Below is a small trained network, with its code and all its weights. Each question gives an input and a target symbol and asks what happens when units are switched off, that is, made to give their printed mean instead of their output.

import numpy as np


def w(rows, s, z=0):
    codes = np.array(rows[::2]) - 128.0
    scale = np.full(codes.shape[1], s)
    scale[-1] = z or s
    return codes * scale


def f(y):
    return y / 2 * (1 + np.tanh(0.7978845608 * (y + 0.044715 * y**3)))


def softmax(a):
    e = np.exp(a - a.max(-1, keepdims=True))
    return e / e.sum(-1, keepdims=True)


def log_softmax(a):
    a = a - a.max(-1, keepdims=True)
    return a - np.log(np.exp(a).sum(-1, keepdims=True))


def net(x, mask):
    ids = ['ΓΘΛΞβεζημτφω'.index(c) for c in x.split()]
    T = len(ids)
    res = E[ids] + P[:T]
    u = 0
    for l in range(2):
        q, k, v = (res @ M[l].T for M in (Q, K, V))
        z = softmax(np.where(np.tri(T) > 0, q @ k.T / 3**0.5, -1e9)) @ v
        res = res + np.where(mask[u], z, O[l][:, -1]) @ O[l][:, :-1]
        u += 1
        y = f(res @ A[l][:, :-1].T + A[l][:, -1])
        res = res + np.where(mask[u : u + 4], y, B[l][:, -1]) @ B[l][:, :-1]
        u += 4
    return log_softmax(res[-1] @ U[:, :-1].T + U[:, -1])


Q, K, V, O, A, B = {}, {}, {}, {}, {}, {}
E = w([
[81,134,132],'Γ',
[61,57,90],'Θ',
[77,105,112],'Λ',
[85,134,134],'Ξ',
[85,130,130],'β',
[86,128,106],'ε',
[84,120,146],'ζ',
[79,92,122],'η',
[92,132,126],'μ',
[98,140,165],'τ',
[72,97,122],'φ',
[255,133,82],'ω',
],0.0067)
P = w([
[144,162,90],'0',
[142,107,150],'1',
[189,52,204],'2',
[70,190,87],'3',
[168,144,169],'4',
[154,62,251],'5',
[79,163,54],'6',
],0.011)
Q[0] = w([
[6,126,192],'0.h0',
[184,85,113],'0.h0',
[184,110,92],'0.h0',
],0.025)
K[0] = w([
[6,171,182],'0.h0',
[192,201,150],'0.h0',
[195,116,112],'0.h0',
],0.023)
V[0] = w([
[254,154,159],'0.h0',
[193,126,149],'0.h0',
[192,135,138],'0.h0',
],0.0054)
O[0] = w([
[12,151,163,252],'0.h0',
[74,132,145,174],'0.h0',
[75,137,145,209],'0.h0',
],0.011,0.00026)
A[0] = w([
[122,43,107,3],'0.n0',
[35,129,183,129],'0.n1',
[200,251,148,106],'0.n2',
[82,194,15,30],'0.n3',
],0.011,0.0042)
B[0] = w([
[155,215,197,89],'0.n0',
[177,70,145,228],'0.n1',
[65,92,130,137],'0.n2',
[251,232,235,250],'0.n3',
],0.016,0.002)
Q[1] = w([
[147,177,138],'1.h0',
[64,42,111],'1.h0',
[249,167,185],'1.h0',
],0.021)
K[1] = w([
[93,131,97],'1.h0',
[209,135,200],'1.h0',
[6,107,126],'1.h0',
],0.025)
V[1] = w([
[51,243,181],'1.h0',
[241,145,2],'1.h0',
[136,150,113],'1.h0',
],0.0089)
O[1] = w([
[107,82,83,3],'1.h0',
[251,126,69,118],'1.h0',
[153,122,111,105],'1.h0',
],0.016,0.0022)
A[1] = w([
[46,255,8,133],'1.n0',
[54,7,15,48],'1.n1',
[15,44,43,140],'1.n2',
[2,110,59,3],'1.n3',
],0.013,0.0049)
B[1] = w([
[173,112,52,170],'1.n0',
[63,53,80,254],'1.n1',
[101,254,137,217],'1.n2',
[213,67,121,148],'1.n3',
],0.032,0.0037)
U = w([
[213,204,56,251],'Γ',
[140,254,161,221],'Θ',
[158,94,142,126],'Λ',
[133,119,129,40],'Ξ',
[164,92,143,136],'β',
[137,134,126,47],'ε',
[131,125,124,4],'ζ',
[100,181,118,45],'η',
[140,65,123,39],'μ',
[160,77,132,106],'τ',
[84,112,214,137],'φ',
[129,134,130,21],'ω',
],0.0073,0.0035)

Each question gives the input, a string of symbols that net reads in full, and the target symbol t.
The units are the heads (3 rows each of Q, K, V and O) and the neurons (one row each of A and B). Each row of codes is followed by its name. A weight is (code - 128) times the scale printed after its matrix; where a second scale follows, it is the last column's (O, A, B and U).
mask holds one flag per unit, layer by layer, with each layer's heads first. A switched-off unit (its flag False) gives its mean, the last column of its rows in O or B, instead of its output. The means were averaged over made-up inputs and are rounded, as every weight is.
A unit's drop is (log p(t) with every unit on - log p(t) with that unit switched off) / (log p(t) with every unit on - log p(t) with every unit switched off).
The circuit of an input: a set's keep is (log p(t) with only the set's units on - log p(t) with every unit switched off) / (log p(t) with every unit on - log p(t) with every unit switched off). Starting from all 10 units, units are removed one at a time, each time the one whose removal leaves the highest keep (on an exact tie, the one counted first), for as long as the keep stays at least 0.8.
circuit, biggest first: the units of the circuit, biggest drop first
k most important neurons: the k neurons with the biggest drops, biggest first
top k neurons in layer l: the k neurons of layer l with the biggest drops, biggest first
input φ Θ Λ μ, target Γ: top 2 neurons in layer 0 -> (0.n1 0.n0)
input Ξ φ τ η, target Γ: circuit, biggest first -> (0.h0 0.n1 1.n0)
input μ Θ Θ ζ η ε ε, target Θ: 3 most important neurons -> (0.n3 1.n1 1.n3)
input ω ε Θ, target φ: most important neuron -> (0.n1)
input ω Λ η τ β, target Θ: circuit, biggest first -> (1.n2 0.n2 1.h0)
input μ ω φ, target φ: circuit, biggest first -> (0.n3 1.h0 0.h0 0.n1)
input ω β ω Θ Ξ, target Γ: 3 most important neurons -> (0.n3 0.n2 1.n1)
input ω Λ Λ μ, target Γ: 4 most important neurons -> (0.n1 1.n0 1.n1 1.n2)
input ω Θ ω φ, target Γ: 2 most important neurons -> (0.n1 1.n0)
input ω η τ, target φ: circuit, biggest first -> (0.n1 0.n3 1.h0 0.h0)
input μ ω ζ, target φ: top 2 neurons in layer 0 -> (0.n3 0.n1)
input Ξ ω φ ε ω, target μ: circuit, biggest first -> (1.h0 0.n3 1.n1 0.n2)
input ω Θ φ ω η, target η: 2 most important neurons -> (1.n2 1.n1)
input Λ ω Ξ, target φ: circuit, biggest first -> (0.n3 0.h0 1.h0 0.n1)
input ω ζ ω, target φ: circuit, biggest first -> (0.n1 0.n3 0.h0 1.h0)
input Θ ω Ξ, target φ: circuit, biggest first -> (0.h0 1.h0 0.n3 0.n1)
input φ ε ω ω τ τ ζ, target Γ: circuit, biggest first -> (1.n0)
input ε τ Θ ε Λ, target μ: circuit, biggest first -> (1.h0 0.n3 1.n1)
input η ω Θ Θ β, target Γ: circuit, biggest first -> (0.h0 1.h0 0.n2 0.n3)
input Θ Ξ φ ω Λ, target η: top neuron in layer 0 -> (0.n3)
input β η ω ω ω τ, target φ: circuit, biggest first -> (1.h0 0.n3)
input Θ ε ω ω β, target η: top 2 neurons in layer 1 -> (1.n2 1.n1)
input τ Λ ζ Ξ ω Λ φ, target Γ: 4 most important neurons -> (0.n1 1.n0 1.n1 0.n2)
input ω Λ Θ Γ β Γ Θ, target Θ: 3 most important neurons -> (0.n3 1.n1 1.n3)
